Below are the code and all the weights of a small trained network. Each question names an input and a target symbol and asks about switching units off, where a switched-off unit gives its printed mean instead of its output.

import numpy as np


def w(rows, s, z=0):
    codes = np.array(rows[::2]) - 128.0
    scale = np.full(codes.shape[1], s)
    scale[-1] = z or s
    return codes * scale


def softmax(a):
    e = np.exp(a - a.max(-1, keepdims=True))
    return e / e.sum(-1, keepdims=True)


def log_softmax(a):
    a = a - a.max(-1, keepdims=True)
    return a - np.log(np.exp(a).sum(-1, keepdims=True))


def net(x, mask):
    ids = ['δεζλμξσ'.index(c) for c in x.split()]
    T = len(ids)
    res = E[ids] + P[:T]
    u = 0
    for l in range(3):
        r = res
        for j in range(3):
            rows = slice(2 * j, 2 * j + 2)
            q, k, v = (r @ M[l][rows].T for M in (Q, K, V))
            z = softmax(np.where(np.tri(T) > 0, q @ k.T / 2**0.5, -1e9)) @ v
            o = O[l][rows]
            res = res + np.where(mask[u + j], z, o[:, -1]) @ o[:, :-1]
        u += 3
    return log_softmax(res[-1] @ U[:, :-1].T + U[:, -1])


Q, K, V, O = {}, {}, {}, {}
E = w([
[183,125,162],'δ',
[44,251,128],'ε',
[196,112,133],'ζ',
[219,207,139],'λ',
[197,176,161],'μ',
[195,88,121],'ξ',
[112,78,194],'σ',
],0.017)
P = w([
[172,61,119],'0',
[101,193,136],'1',
[95,228,162],'2',
[83,240,158],'3',
[74,241,154],'4',
[69,255,150],'5',
],0.0089)
Q[0] = w([
[101,69,176],'L0H1',
[149,93,100],'L0H1',
[110,94,192],'L0H2',
[216,216,158],'L0H2',
[100,184,185],'L0H3',
[191,188,2],'L0H3',
],0.0082)
K[0] = w([
[136,190,113],'L0H1',
[178,137,167],'L0H1',
[129,154,169],'L0H2',
[161,241,9],'L0H2',
[137,164,180],'L0H3',
[45,167,104],'L0H3',
],0.013)
V[0] = w([
[63,137,122],'L0H1',
[145,78,130],'L0H1',
[195,166,101],'L0H2',
[10,134,91],'L0H2',
[72,102,78],'L0H3',
[93,115,177],'L0H3',
],0.011)
O[0] = w([
[49,254,164,86],'L0H1',
[159,89,59,134],'L0H1',
[187,22,129,196],'L0H2',
[83,167,225,3],'L0H2',
[92,69,47,3],'L0H3',
[188,127,142,144],'L0H3',
],0.0073,0.0062)
Q[1] = w([
[95,63,76],'L1H1',
[209,112,31],'L1H1',
[194,206,201],'L1H2',
[125,40,163],'L1H2',
[104,245,85],'L1H3',
[98,238,158],'L1H3',
],0.011)
K[1] = w([
[117,89,185],'L1H1',
[85,108,138],'L1H1',
[59,128,161],'L1H2',
[160,96,250],'L1H2',
[180,128,72],'L1H3',
[196,140,89],'L1H3',
],0.017)
V[1] = w([
[135,251,99],'L1H1',
[75,158,95],'L1H1',
[153,9,151],'L1H2',
[152,94,35],'L1H2',
[200,173,2],'L1H3',
[184,141,108],'L1H3',
],0.0096)
O[1] = w([
[13,141,74,48],'L1H1',
[24,72,146,2],'L1H1',
[217,159,223,148],'L1H2',
[45,67,242,57],'L1H2',
[2,110,118,223],'L1H3',
[92,153,107,222],'L1H3',
],0.007,0.0091)
Q[2] = w([
[126,192,141],'L2H1',
[113,196,106],'L2H1',
[139,116,179],'L2H2',
[148,44,98],'L2H2',
[254,161,113],'L2H3',
[160,77,206],'L2H3',
],0.017)
K[2] = w([
[67,35,45],'L2H1',
[114,70,26],'L2H1',
[101,121,15],'L2H2',
[168,86,86],'L2H2',
[182,192,94],'L2H3',
[201,9,142],'L2H3',
],0.014)
V[2] = w([
[152,25,2],'L2H1',
[178,183,189],'L2H1',
[107,105,185],'L2H2',
[97,203,222],'L2H2',
[189,155,245],'L2H3',
[216,124,140],'L2H3',
],0.0082)
O[2] = w([
[166,59,79,87],'L2H1',
[150,249,127,214],'L2H1',
[166,114,94,138],'L2H2',
[137,109,126,152],'L2H2',
[139,130,98,248],'L2H3',
[67,95,33,247],'L2H3',
],0.012,0.014)
U = w([
[254,104,125,190],'δ',
[51,146,82,171],'ε',
[107,187,218,229],'ζ',
[132,122,145,8],'λ',
[144,117,150,2],'μ',
[115,60,114,107],'ξ',
[184,90,174,86],'σ',
],0.0089,0.0071)

Each question gives the input, a string of symbols that net reads in full, and the target symbol t.
The units are the heads (2 rows each of Q, K, V and O). Each row of codes is followed by its name. A weight is (code - 128) times the scale printed after its matrix; where a second scale follows, it is the last column's (O and U).
mask holds one flag per head, layer by layer. A switched-off head (its flag False) gives its mean, the last column of its rows in O, instead of its output. The means were averaged over made-up inputs and are rounded, as every weight is.
A unit's drop is (log p(t) with every unit on - log p(t) with that unit switched off) / (log p(t) with every unit on - log p(t) with every unit switched off).
The circuit of an input: a set's keep is (log p(t) with only the set's units on - log p(t) with every unit switched off) / (log p(t) with every unit on - log p(t) with every unit switched off). Starting from all 9 units, units are removed one at a time, each time the one whose removal leaves the highest keep (on an exact tie, the one counted first), for as long as the keep stays at least 0.8.
units of the circuit, in order: the units of the circuit, biggest drop first
unit that matters most: the unit with the biggest drop
heads that matter: for each layer, one digit per head in row order, 1 if its drop is at least 0.15 and else 0, layers parted by /
drop of u: that unit's drop, to one decimal
input ξ ξ ε, target ζ: unit that matters most : L2H3
input λ σ ζ μ ξ μ, target ε: units of the circuit, in order : [L0H2, L1H3, L2H3]
input σ ε μ, target ζ: units of the circuit, in order : [L2H3, L1H1]
input σ λ σ ξ λ, target ε: heads that matter : 010 / 101 / 001
input δ ζ δ, target ε: units of the circuit, in order : [L2H3, L1H1]
input σ σ ε σ, target ζ: heads that matter : 110 / 000 / 001
input σ ε δ ξ σ, target δ: heads that matter : 010 / 011 / 101
input σ ε μ σ μ λ, target ξ: heads that matter : 000 / 110 / 100
input λ ε δ, target ζ: units of the circuit, in order : [L2H3, L0H2, L1H3]
input ε λ δ σ δ δ, target ξ: units of the circuit, in order : [L2H1, L1H2, L1H1]
input λ ξ σ, target δ: heads that matter : 000 / 001 / 000
input ε λ σ σ σ, target ξ: heads that matter : 110 / 111 / 100
input σ ε λ μ μ, target ξ: heads that matter : 101 / 111 / 100
input ξ ξ λ μ ε, target ζ: units of the circuit, in order : [L2H3]
input μ σ ζ μ δ δ, target ε: heads that matter : 000 / 011 / 001
input ξ σ λ λ σ σ, target ζ: units of the circuit, in order : [L2H3, L1H3, L0H2, L0H1]
input σ λ σ δ ζ λ, target ε: units of the circuit, in order : [L0H2, L1H3, L2H3]
input σ ξ ε σ λ, target ξ: drop of L1H1 : 0.8
input ε λ σ, target ξ: drop of L1H3 : 0.8
input ξ ε μ λ λ δ, target ξ: drop of L2H3 : -0.2
